Here is a tiny trained network, its code and every weight. The questions are about switching its units off for an input and a class, where a switched-off unit gives its printed mean instead of its output.

import numpy as np


def w(rows, s, z=0):
    codes = np.array(rows[::2]) - 128.0
    scale = np.full(codes.shape[1], s)
    scale[-1] = z or s
    return codes * scale


def f(y):
    return y / 2 * (1 + np.tanh(0.7978845608 * (y + 0.044715 * y**3)))


def log_softmax(a):
    a = a - a.max(-1, keepdims=True)
    return a - np.log(np.exp(a).sum(-1, keepdims=True))


def net(x, mask):
    res = np.array(x, float).reshape(1, 8) / 4 @ E
    y = f(res @ A[0][:, :-1].T + A[0][:, -1])
    res = res + np.where(mask, y, B[0][:, -1]) @ B[0][:, :-1]
    return log_softmax(res[-1] @ U[:, :-1].T + U[:, -1])


A, B = {}, {}
E = w([
[129,126,127,127],'x0',
[129,126,128,125],'x1',
[82,108,161,249],'x2',
[78,189,255,86],'x3',
[127,129,128,128],'x4',
[130,127,128,128],'x5',
[200,214,133,178],'x6',
[38,213,43,123],'x7',
],0.0079)
A[0] = w([
[83,48,95,74,89],'neuron 1',
[191,190,111,163,113],'neuron 2',
[84,74,122,106,67],'neuron 3',
[97,132,170,219,76],'neuron 4',
[78,55,116,104,74],'neuron 5',
[77,45,123,99,77],'neuron 6',
[126,127,121,143,35],'neuron 7',
[114,201,214,136,138],'neuron 8',
[180,75,185,122,75],'neuron 9',
[1,218,90,101,56],'neuron 10',
[181,65,186,123,54],'neuron 11',
[96,115,166,210,79],'neuron 12',
[77,178,54,120,133],'neuron 13',
[143,117,108,147,30],'neuron 14',
[85,89,129,106,50],'neuron 15',
[77,175,86,122,14],'neuron 16',
[209,200,127,159,76],'neuron 17',
[185,75,30,183,7],'neuron 18',
[90,161,100,127,50],'neuron 19',
[186,187,127,157,67],'neuron 20',
[186,140,113,27,77],'neuron 21',
[74,178,245,97,5],'neuron 22',
[89,175,220,93,2],'neuron 23',
[104,146,105,130,16],'neuron 24',
[75,33,86,97,92],'neuron 25',
[80,169,90,124,20],'neuron 26',
[174,137,95,42,94],'neuron 27',
[118,160,110,132,224],'neuron 28',
[167,169,121,36,115],'neuron 29',
[184,203,117,151,105],'neuron 30',
[82,82,127,102,51],'neuron 31',
[153,168,137,39,106],'neuron 32',
[173,84,44,161,14],'neuron 33',
[77,62,121,96,65],'neuron 34',
[88,115,161,221,53],'neuron 35',
[164,139,107,59,79],'neuron 36',
[176,73,177,127,70],'neuron 37',
[65,162,81,124,62],'neuron 38',
[200,47,192,120,30],'neuron 39',
[167,90,65,153,18],'neuron 40',
[249,197,96,204,105],'neuron 41',
],0.0089,0.0082)
B[0] = w([
[90,155,178,107,174],'neuron 1',
[86,137,168,98,178],'neuron 2',
[110,157,146,121,129],'neuron 3',
[93,107,107,180,170],'neuron 4',
[111,155,153,117,147],'neuron 5',
[104,176,166,116,155],'neuron 6',
[81,209,70,165,99],'neuron 7',
[120,86,75,72,228],'neuron 8',
[186,208,107,154,159],'neuron 9',
[208,154,136,161,237],'neuron 10',
[180,190,120,150,155],'neuron 11',
[108,113,104,175,163],'neuron 12',
[209,130,173,138,223],'neuron 13',
[79,228,51,139,105],'neuron 14',
[95,179,134,129,117],'neuron 15',
[206,236,63,175,130],'neuron 16',
[71,175,173,109,170],'neuron 17',
[114,130,34,45,191],'neuron 18',
[151,157,116,143,122],'neuron 19',
[99,153,152,115,143],'neuron 20',
[72,129,95,225,183],'neuron 21',
[109,129,16,59,183],'neuron 22',
[106,141,21,40,156],'neuron 23',
[113,255,68,172,104],'neuron 24',
[97,152,176,94,184],'neuron 25',
[165,199,93,158,126],'neuron 26',
[86,111,116,212,181],'neuron 27',
[149,85,147,119,254],'neuron 28',
[86,94,120,213,199],'neuron 29',
[86,138,174,105,170],'neuron 30',
[91,180,140,127,122],'neuron 31',
[107,80,108,177,186],'neuron 32',
[116,134,48,64,165],'neuron 33',
[96,172,155,119,140],'neuron 34',
[82,121,87,212,160],'neuron 35',
[104,116,116,173,150],'neuron 36',
[175,185,114,156,151],'neuron 37',
[184,188,140,147,155],'neuron 38',
[182,194,117,150,168],'neuron 39',
[105,162,51,86,143],'neuron 40',
[80,142,184,85,242],'neuron 41',
],0.0099,0.0055)
U = w([
[109,106,13,30,95],'0',
[255,207,165,182,73],'1',
[134,55,178,130,246],'2',
[130,57,178,124,232],'3',
[34,74,124,250,43],'4',
[43,178,248,78,56],'5',
],0.0077,0.011)

Each question gives the input, the list of numbers given to net, and the class t.
The units are the neurons (one row each of A and B). Each row of codes is followed by its name. A weight is (code - 128) times the scale printed after its matrix; where a second scale follows, it is the last column's (A, B and U).
mask holds one flag per neuron, in row order. A switched-off neuron (its flag False) gives its mean, the last column of its row in B, instead of its output. The means were averaged over made-up inputs and are rounded, as every weight is.
A unit's drop is (log p(t) with every unit on - log p(t) with that unit switched off) / (log p(t) with every unit on - log p(t) with every unit switched off).
The circuit of an input: a set's keep is (log p(t) with only the set's units on - log p(t) with every unit switched off) / (log p(t) with every unit on - log p(t) with every unit switched off). Starting from the 12 units with the biggest drops (on a tie, the unit counted first), units are removed one at a time, each time the one whose removal leaves the highest keep (on an exact tie, the one counted first), for as long as the keep stays at least 0.8.
circuit, biggest first: the units of the circuit, biggest drop first
unit that matters most: the unit with the biggest drop
k most important neurons: the k neurons with the biggest drops, biggest first
drop when u is switched off: that unit's drop, to one decimal
input [7,4,-7,-1,7,1,-7,1], class 4: 3 most important neurons -> (neuron 21; neuron 27; neuron 29)
input [-2,0,7,4,3,-1,4,0], class 4: circuit, biggest first -> (neuron 35; neuron 4)
input [3,5,8,8,5,0,0,1], class 0: unit that matters most -> neuron 22
input [-7,-2,7,0,1,-1,5,-7], class 1: 2 most important neurons -> (neuron 9; neuron 39)
input [-1,1,7,8,-6,-8,-4,-7], class 0: circuit, biggest first -> (neuron 22; neuron 23)
input [0,-2,-5,-5,-8,0,7,7], class 1: 2 most important neurons -> (neuron 13; neuron 16)
input [-7,5,-8,-1,0,1,4,-7], class 4: 3 most important neurons -> (neuron 21; neuron 29; neuron 27)
input [-7,-3,6,7,4,-6,3,3], class 0: circuit, biggest first -> (neuron 22; neuron 8)
input [6,-1,7,0,-6,-4,8,-4], class 5: circuit, biggest first -> (neuron 41; neuron 17)
input [5,7,7,-7,-3,8,-4,8], class 1: circuit, biggest first -> (neuron 13; neuron 38; neuron 10)
input [-1,-4,7,3,-1,5,1,-6], class 4: 3 most important neurons -> (neuron 35; neuron 4; neuron 12)
input [7,1,3,-6,-5,-2,-7,3], class 5: 3 most important neurons -> (neuron 25; neuron 1; neuron 6)
input [0,7,-8,-8,0,8,5,-6], class 0: 2 most important neurons -> (neuron 18; neuron 33)
input [1,-7,8,3,-5,1,2,-7], class 4: circuit, biggest first -> (neuron 35)
input [-8,-8,-7,8,-1,2,5,-5], class 0: 3 most important neurons -> (neuron 22; neuron 23; neuron 8)
input [7,-2,-2,-7,-3,5,8,-2], class 5: drop when neuron 41 is switched off -> 0.5
input [-1,3,4,6,7,6,5,-5], class 0: drop when neuron 8 is switched off -> 0.3
input [-1,5,-2,-8,-4,7,4,-2], class 0: drop when neuron 18 is switched off -> 0.2
